Look-ups in named tables: a row name and a column name give one cell, copied from the table.

Table tugani
	tok	midabo	gupelop	modu	vaduri	bafunan
kofu	4.1	1.8	4.7	5.3	4.0	2.7
zedada	3.3	5.4	3.1	4.1	9.0	0.2
zoz	4.2	1.2	5.0	5.7	3.9	2.5
rupe	3.8	4.1	3.7	3.6	3.6	4.2
zabore	3.8	4.8	3.5	2.9	2.4	5.6
dekur	3.8	4.1	3.7	3.9	4.7	3.3
liv	3.7	5.1	3.4	2.9	3.6	4.7
pefu	3.9	4.4	3.6	3.1	2.5	5.3
risot	3.8	3.4	4.0	4.4	4.8	2.8
ket	3.9	3.9	3.8	3.8	3.9	3.9
gidu	3.9	4.4	3.7	3.2	2.6	5.2
getal	3.9	3.8	3.9	4.0	4.0	3.7

bafunan of dekur = 3.3
vaduri of pefu = 2.5
modu of zedada = 4.1
modu of zabore = 2.9
midabo of zoz = 1.2
modu of getal = 4.0
bafunan of liv = 4.7
Which row has the largest midabo? zedada

doni:
|  | tipaz | rato | kalirid | kam | tof | dod | divi | fuz |
|---|---|---|---|---|---|---|---|---|
| zeg | 43 | 24 | 42 | 39 | 60 | 34 | 61 | 69 |
| muk | 28 | 65 | 30 | 27 | 69 | 71 | 46 | 75 |
| karev | 74 | 45 | 62 | 38 | 45 | 32 | 28 | 56 |
| vefuvib | 45 | 37 | 41 | 38 | 40 | 28 | 60 | 49 |
| lut | 63 | 56 | 65 | 63 | 43 | 44 | 25 | 39 |
| lito | 62 | 22 | 29 | 68 | 47 | 49 | 46 | 47 |
| gen | 24 | 73 | 34 | 26 | 51 | 62 | 55 | 64 |
| rar | 48 | 26 | 59 | 59 | 58 | 69 | 37 | 43 |

tof of rar = 58
kalirid of rar = 59
divi of rar = 37
kalirid of zeg = 42
tof of lito = 47
rato of lito = 22
dod of karev = 32
kam of gen = 26
tipaz of vefuvib = 45
rato of rar = 26
tipaz of karev = 74
dod of zeg = 34
rato of lut = 56
kalirid of muk = 30
tof of lut = 43
divi of lut = 25
fuz of lut = 39
dod of muk = 71
kam of lito = 68

fakomir =
|  | kamil | sodeti | rifevim | faser | vireku | latani |
|---|---|---|---|---|---|---|
| bemi | 48960 | 34967 | 44699 | 47030 | 31094 | 34445 |
| mazaf | 48961 | 31859 | 44065 | 30034 | 28266 | 48781 |
| lunese | 48860 | 44846 | 53267 | 43938 | 47383 | 60638 |
| gavizot | 48801 | 49136 | 44796 | 50562 | 53957 | 31533 |
| nogezet | 48926 | 53401 | 47448 | 24975 | 29866 | 47521 |
| biraz | 48785 | 39764 | 50488 | 73968 | 72567 | 70562 |
| rom | 49006 | 31854 | 52330 | 45495 | 76438 | 59775 |
| las | 48913 | 57971 | 31879 | 60059 | 44994 | 54210 |
| netoru | 48930 | 62514 | 39241 | 36548 | 60631 | 49831 |
| pebifa | 48883 | 55050 | 34803 | 60707 | 44112 | 46690 |
| nulir | 48920 | 32694 | 55335 | 50631 | 75059 | 37740 |
| rukezes | 48760 | 61191 | 33406 | 48096 | 58366 | 43619 |

What is the sodeti of rom in fakomir? 31854
What is the vireku of nogezet in fakomir? 29866
What is the latani of mazaf in fakomir? 48781
What is the vireku of netoru in fakomir? 60631
What is the latani of nogezet in fakomir? 47521
What is the sodeti of las in fakomir? 57971
Which row has the largest vireku? rom

donom =
|  | semus | vilor | sezo | tebaz | meb | pip | gil | sel |
|---|---|---|---|---|---|---|---|---|
| repar | 111 | 175 | 220 | 170 | 126 | 100 | 78 | 58 |
| kad | 87 | 57 | 96 | 158 | 216 | 184 | 134 | 104 |
| rop | 68 | 128 | 194 | 212 | 153 | 117 | 94 | 68 |
| vok | 152 | 117 | 94 | 66 | 69 | 130 | 194 | 210 |
| tis | 200 | 144 | 109 | 90 | 61 | 81 | 143 | 207 |
| gedi | 57 | 104 | 167 | 219 | 176 | 131 | 100 | 82 |
| lef | 217 | 182 | 134 | 104 | 85 | 55 | 97 | 160 |
| luz | 111 | 91 | 61 | 77 | 139 | 204 | 202 | 144 |

What is the gil of repar in donom? 78
What is the vilor of gedi in donom? 104
What is the vilor of rop in donom? 128
What is the meb of lef in donom? 85
What is the pip of repar in donom? 100
What is the sezo of vok in donom? 94
What is the sel of gedi in donom? 82
What is the meb of kad in donom? 216
What is the semus of lef in donom? 217

